Below are the code and all the weights of a small trained network. Each question names an input and a target symbol and asks about switching units off, where a switched-off unit gives its printed mean instead of its output.

import numpy as np


def w(rows, s, z=0):
    codes = np.array(rows[::2]) - 128.0
    scale = np.full(codes.shape[1], s)
    scale[-1] = z or s
    return codes * scale


def f(y):
    return np.maximum(y, 0)


def softmax(a):
    e = np.exp(a - a.max(-1, keepdims=True))
    return e / e.sum(-1, keepdims=True)


def log_softmax(a):
    a = a - a.max(-1, keepdims=True)
    return a - np.log(np.exp(a).sum(-1, keepdims=True))


def net(x, mask):
    ids = ['αβδεζηξτφψ'.index(c) for c in x.split()]
    T = len(ids)
    res = E[ids] + P[:T]
    q, k, v = (res @ M[0].T for M in (Q, K, V))
    z = softmax(np.where(np.tri(T) > 0, q @ k.T / 2**0.5, -1e9)) @ v
    res = res + np.where(mask[0], z, O[0][:, -1]) @ O[0][:, :-1]
    y = f(res @ A[0][:, :-1].T + A[0][:, -1])
    res = res + np.where(mask[1:17], y, B[0][:, -1]) @ B[0][:, :-1]
    return log_softmax(res[-1] @ U[:, :-1].T + U[:, -1])


Q, K, V, O, A, B = {}, {}, {}, {}, {}, {}
E = w([
[130,180,63],'α',
[120,179,54],'β',
[169,138,102],'δ',
[248,58,182],'ε',
[168,179,38],'ζ',
[131,187,52],'η',
[120,179,55],'ξ',
[69,180,79],'τ',
[124,127,134],'φ',
[29,130,154],'ψ',
],0.014)
P = w([
[29,98,89],'0',
[100,193,177],'1',
[117,155,176],'2',
[119,142,196],'3',
[95,7,99],'4',
[118,116,124],'5',
[158,118,100],'6',
],0.017)
Q[0] = w([
[180,142,120],'H0',
[152,251,210],'H0',
],0.012)
K[0] = w([
[162,94,168],'H0',
[89,2,38],'H0',
],0.0085)
V[0] = w([
[136,7,184],'H0',
[252,150,59],'H0',
],0.012)
O[0] = w([
[49,8,85,176],'H0',
[12,166,227,2],'H0',
],0.014,0.0073)
A[0] = w([
[137,158,199,122],'N0',
[149,77,124,178],'N1',
[191,107,59,166],'N2',
[168,73,244,108],'N3',
[214,152,244,141],'N4',
[76,164,190,79],'N5',
[141,95,135,128],'N6',
[49,204,63,140],'N7',
[94,97,83,8],'N8',
[124,219,145,95],'N9',
[163,116,222,106],'N10',
[134,97,180,65],'N11',
[121,166,37,179],'N12',
[215,210,127,112],'N13',
[74,137,201,159],'N14',
[253,105,115,186],'N15',
],0.011)
B[0] = w([
[90,155,133,138],'N0',
[90,188,122,201],'N1',
[101,175,129,235],'N2',
[84,122,163,154],'N3',
[148,105,88,162],'N4',
[142,84,110,130],'N5',
[128,144,137,157],'N6',
[205,69,114,140],'N7',
[231,118,133,141],'N8',
[134,148,153,143],'N9',
[205,163,108,140],'N10',
[107,132,187,133],'N11',
[118,80,182,186],'N12',
[159,86,104,186],'N13',
[254,83,76,136],'N14',
[79,162,131,252],'N15',
],0.0097,0.024)
U = w([
[106,71,1,185],'α',
[37,151,149,198],'β',
[57,138,229,165],'δ',
[29,7,140,156],'ε',
[118,107,142,72],'ζ',
[3,155,46,8],'η',
[111,115,120,69],'ξ',
[111,98,108,68],'τ',
[156,83,200,112],'φ',
[110,105,124,63],'ψ',
],0.0074,0.013)

Each question gives the input, a string of symbols that net reads in full, and the target symbol t.
The units are the heads (2 rows each of Q, K, V and O) and the neurons (one row each of A and B). Each row of codes is followed by its name. A weight is (code - 128) times the scale printed after its matrix; where a second scale follows, it is the last column's (O, A, B and U).
mask holds one flag per unit, heads first, then neurons. A switched-off unit (its flag False) gives its mean, the last column of its rows in O or B, instead of its output. The means were averaged over made-up inputs and are rounded, as every weight is.
A unit's drop is (log p(t) with every unit on - log p(t) with that unit switched off) / (log p(t) with every unit on - log p(t) with every unit switched off).
The circuit of an input: a set's keep is (log p(t) with only the set's units on - log p(t) with every unit switched off) / (log p(t) with every unit on - log p(t) with every unit switched off). Starting from the 12 units with the biggest drops (on a tie, the unit counted first), units are removed one at a time, each time the one whose removal leaves the highest keep (on an exact tie, the one counted first), for as long as the keep stays at least 0.8.
units of the circuit, in order: the units of the circuit, biggest drop first
most important unit: the unit with the biggest drop
k most important neurons: the k neurons with the biggest drops, biggest first
drop when u is switched off: that unit's drop, to one decimal
input φ ψ ζ ξ φ, target β: 2 most important neurons => (N15, N2)
input ε ζ ε η ε, target φ: units of the circuit, in order => (H0, N10, N14)
input η ε τ ε τ, target ε: units of the circuit, in order => (H0, N2)
input ζ α η τ, target α: 2 most important neurons => (N4, N13)
input φ ψ ζ φ ψ, target β: 2 most important neurons => (N15, N2)
input φ φ φ ψ ψ, target β: units of the circuit, in order => (H0, N13, N4)
input ε δ ε ε ε δ ξ, target ε: units of the circuit, in order => (H0, N2)
input ε ε ε ψ, target α: most important unit => N12
input ψ ε δ, target η: 3 most important neurons => (N15, N2, N1)
input η ψ ε, target α: units of the circuit, in order => (N4, H0, N13)
input τ ε φ, target α: units of the circuit, in order => (H0, N13)
input τ ε ξ ε, target α: units of the circuit, in order => (H0, N4)
input ψ ε τ, target η: units of the circuit, in order => (N15, H0, N2)
input τ β δ, target α: units of the circuit, in order => (H0, N13)
input β ε φ, target α: 2 most important neurons => (N4, N13)
input ε φ ε ε ε ε, target ε: 2 most important neurons => (N2, N15)
input φ δ φ ε ε, target δ: 2 most important neurons => (N3, N13)
input ε ε ε τ, target α: most important neuron => (N15)
input ε ε η, target ε: drop when N3 is switched off => -0.1
input ε ε φ ε δ, target ε: drop when H0 is switched off => 1.2
input ε ξ ξ φ α ε, target β: drop when N2 is switched off => -0.1
input α ε ε ε ε φ ε, target ε: drop when H0 is switched off => 1.4
input φ φ ε ε ε ξ η, target ε: most important neuron => (N12)
